Below are the code and all the weights of a small trained network. Each question names an input and a class and asks about switching units off, where a switched-off unit gives its printed mean instead of its output.

import numpy as np


def w(rows, s, z=0):
    codes = np.array(rows[::2]) - 128.0
    scale = np.full(codes.shape[1], s)
    scale[-1] = z or s
    return codes * scale


def f(y):
    return y / 2 * (1 + np.tanh(0.7978845608 * (y + 0.044715 * y**3)))


def log_softmax(a):
    a = a - a.max(-1, keepdims=True)
    return a - np.log(np.exp(a).sum(-1, keepdims=True))


def net(x, mask):
    res = np.array(x, float).reshape(1, 4) / 4 @ E
    y = f(res @ A[0][:, :-1].T + A[0][:, -1])
    res = res + np.where(mask, y, B[0][:, -1]) @ B[0][:, :-1]
    return log_softmax(res[-1] @ U[:, :-1].T + U[:, -1])


A, B = {}, {}
E = w([
[155,110,200,72,93,113,194,198],'x0',
[126,60,140,42,124,152,175,56],'x1',
[109,126,160,154,135,2,101,157],'x2',
[58,197,128,162,25,179,177,117],'x3',
],0.0096)
A[0] = w([
[102,174,93,190,139,155,110,74,251],'N1',
[233,45,154,100,229,87,72,125,148],'N2',
[148,150,209,98,98,66,146,210,211],'N3',
[117,66,226,75,111,100,246,123,181],'N4',
[100,138,86,101,132,202,140,165,194],'N5',
[105,227,64,202,112,102,62,127,225],'N6',
[161,168,118,90,88,243,192,73,219],'N7',
[80,185,67,172,122,121,99,96,140],'N8',
[67,169,109,120,116,174,130,101,248],'N9',
[112,123,97,110,85,255,201,94,182],'N10',
[120,186,156,211,159,78,83,208,193],'N11',
[169,117,99,106,210,129,60,114,213],'N12',
[174,79,94,101,210,106,118,109,217],'N13',
],0.0084,0.0028)
B[0] = w([
[52,121,180,194,81,158,114,74,194],'N1',
[177,60,96,118,212,140,98,153,248],'N2',
[185,159,110,108,112,111,150,150,207],'N3',
[114,107,72,29,65,110,179,172,229],'N4',
[121,123,142,133,130,198,128,115,170],'N5',
[95,138,166,195,90,111,137,145,215],'N6',
[119,180,128,86,123,254,168,99,234],'N7',
[72,89,162,156,63,102,131,122,181],'N8',
[99,118,125,123,95,162,147,84,186],'N9',
[121,224,134,105,129,203,153,120,233],'N10',
[152,169,156,182,148,113,119,194,206],'N11',
[131,109,146,165,180,147,80,99,200],'N12',
[141,108,120,124,172,167,98,118,207],'N13',
],0.011)
U = w([
[192,227,161,164,129,61,138,177,56],'0',
[172,77,126,147,251,111,13,84,131],'1',
[40,114,199,225,83,93,84,90,56],'2',
[107,225,151,92,114,221,175,67,248],'3',
[124,109,88,34,36,2,198,90,131],'4',
[165,23,61,54,176,112,144,158,8],'5',
],0.0075,0.0015)

Each question gives the input, the list of numbers given to net, and the class t.
The units are the neurons (one row each of A and B). Each row of codes is followed by its name. A weight is (code - 128) times the scale printed after its matrix; where a second scale follows, it is the last column's (A, B and U).
mask holds one flag per neuron, in row order. A switched-off neuron (its flag False) gives its mean, the last column of its row in B, instead of its output. The means were averaged over made-up inputs and are rounded, as every weight is.
A unit's drop is (log p(t) with every unit on - log p(t) with that unit switched off) / (log p(t) with every unit on - log p(t) with every unit switched off).
The circuit of an input: a set's keep is (log p(t) with only the set's units on - log p(t) with every unit switched off) / (log p(t) with every unit on - log p(t) with every unit switched off). Starting from the 12 units with the biggest drops (on a tie, the unit counted first), units are removed one at a time, each time the one whose removal leaves the highest keep (on an exact tie, the one counted first), for as long as the keep stays at least 0.8.
circuit, biggest first: the units of the circuit, biggest drop first
top k neurons: the k neurons with the biggest drops, biggest first
drop when u is switched off: that unit's drop, to one decimal
input [5,8,1,-2], class 5: circuit, biggest first	[N2, N1]
input [3,-8,1,-6], class 1: circuit, biggest first	[N2]
input [-4,8,-3,-4], class 1: circuit, biggest first	[N2, N12]
input [6,-6,-4,-5], class 1: circuit, biggest first	[N4, N7]
input [-2,3,-6,-5], class 1: circuit, biggest first	[N2, N4]
input [7,1,-1,-2], class 4: top 2 neurons	[N4, N12]
input [4,3,-8,-8], class 5: top 2 neurons	[N4, N2]
input [7,-1,-5,-5], class 5: drop when N2 is switched off	0.0
input [3,-1,4,-3], class 5: drop when N6 is switched off	0.2
input [4,-2,6,-3], class 5: drop when N10 is switched off	0.8
input [-5,-4,0,5], class 2: drop when N3 is switched off	0.0
